Each row has a name. After each piece below comes the name of the row it's from, unless a question asks for something else. Each question is about the rows just above it.

vuno: [172 121 169  99  99 120 119 103 185  97 172 172 134]
tir: [ 86 150  86 142 144 121 155 140  90 146  87  83 142]
Muma: [136 158 137 108 108  72 154 106 141 109 138 136 179]
pazod: [ 83 149  85 144 145 124 154 141  84 148 172 172 137]
pazod without one entry, shuffled: [ 84 148 144 149 154 172  83 172 137 124 141 145]. Gone:	[85]
find: [172 121 169  99  99 120 119 103 185  97 172 172 134]	vuno
Which entry of Muma is missing from [106 138 108 158 108  72 136 136 141 179 137 154]?	[109]

fere: [158 157 111 120 131 157 115 128]
Muma: [158 153 112 122 141 110 131 116]
meb: [134 119 171 149 146 139 141 125]
tebu: [128 131 147 131 173 131 131 132]
vuno: [155 158 114 120 141 131 110 140]
Kedig: [149 154 122 123 151 139 108 151]
find: [141 131 110]	vuno
[122 123 151 139 108] is in which row?	Kedig
Which entry of fere is missing from [157 115 131 157 128 111 120]?	[158]
Which entry of Muma is missing from [141 112 116 158 131 153 110]?	[122]
meb without one entry, shuffled: [141 134 139 171 146 149 125]. Gone:	[119]

fere: [115 134 106 100 129 125 119 158 141 122]
zun: [114 135 108 100 130 122 123 156 140 121]
Kedig: [ 81 166 122 115 121 151  97 142 170 122]
tasoz: [116 137 106 101 131 123 117 156 141 123]
vuno: [ 81 166 112 115 121 151  97 142 170 117]
Rilod: [114 136 108 102 132 123 120 155 140 124]
find: [137 106 101 131 123 117 156]	tasoz
The row with [117 156] is	tasoz
Which entry of zun is missing from [123 130 121 100 135 108 140 114 156]?	[122]
vuno without one entry, shuffled: [142 112 121 170 117 166 115  97  81]. Gone:	[151]
Shuffled Kedig with one entry gone: [122  81 115 166 170 151 142 122  97], missing	[121]
Where do [ 97 142 170 122] appear?	Kedig

vuno: [112 110 106  95 179 139  95 136 181 153 142  99]
Muma: [112  95 181 139 106 179 110 136  95 132 133 153]
zun: [137 156  84 117 154  90 146 128 152 138 132 105]
meb: [137 156  84 117 154  90 146 128 152 138 132 104]
Kedig: [140 151  91 121 141  92 140 121 153 122 122 152]
Which entry of Kedig is missing from [152 121 140 121 141 153 122 140  92  91 122]?	[151]
Where do [112  95 181 139 106 179 110 136  95] appear?	Muma

Gofi: [160 119 176 148 118]
Rilod: [168 104 151 105 133]
Kedig: [153 151 131 147 136]
vuno: [130 132 130 131 129]
zun: [120 105 130 103 106]
pazod: [111 112 133 120 121]
tasoz: [116 118 121 111 114]
fere: [131 156 121 155 154]
tebu: [117 128 120 122 125]
meb: [142 115 118 114  71]
Muma: [ 86 113  95 103 135]
tir: [ 86 113 172 120  98]
meb without one entry, shuffled: [142  71 118 114]. Gone:	[115]
find: [ 86 113  95 103 135]	Muma
The row with [131 156 121] is	fere
pazod without one entry, shuffled: [111 120 133 121]. Gone:	[112]
Which entry of Muma is missing from [ 86  95 113 103]?	[135]
Which entry of Gofi is missing from [160 176 148 119]?	[118]
Rilod without one entry, shuffled: [168 105 151 133]. Gone:	[104]

tir: [ 99 167  99 174 175 134 126 178 119 171 173 120 123 107 184  81 119 115
 100 120 176 111 164 177 118]
zun: [147  92 150  94  92 132 141  90 150  97  94 154 146 141  82 165  86 154
 147 148  89 134  96  90 150]
Kedig: [114 129 117 113 109 167 168 110 158 108 108 178 169 109 110 122 111 155
 114 170 120  95 112 109 157]
Shuffled zun with one entry gone: [134 165  90  97 147  86 150  89 148  92  94 141 141 147  94  82 150 146
 154 150  90  96 154  92], missing	[132]
Kedig without one entry, shuffled: [122 109 157 167 158 113 178 108 108  95 112 114 110 129 109 168 120 117
 110 114 109 111 155 170]. Gone:	[169]
Which entry of Kedig is missing from [114 155 178  95 158 109 117 109 110 122 113 110 108 129 112 108 114 168
 169 157 167 120 109 170]?	[111]
[119 115] is in which row?	tir
The row with [ 99 174 175 134 126 178 119 171] is	tir

zun: [170 179 130 159 146]
Kedig: [133 159 146 145 146]
tir: [118 134 117 139 152]
[170 179] is in which row?	zun
find: [130 159 146]	zun
Shuffled tir with one entry gone: [117 152 139 134], missing	[118]
find: [133 159 146]	Kedig
Which entry of tir is missing from [139 117 118 152]?	[134]

zun: [119  80 153 138 150]
Rilod: [107 126 127 124 127]
Kedig: [126 156 123 165 118]
tir: [ 97 149 108 172 139]
Muma: [123 152  76 133 136]
zun without one entry, shuffled: [150 138  80 153]. Gone:	[119]
find: [149 108]	tir

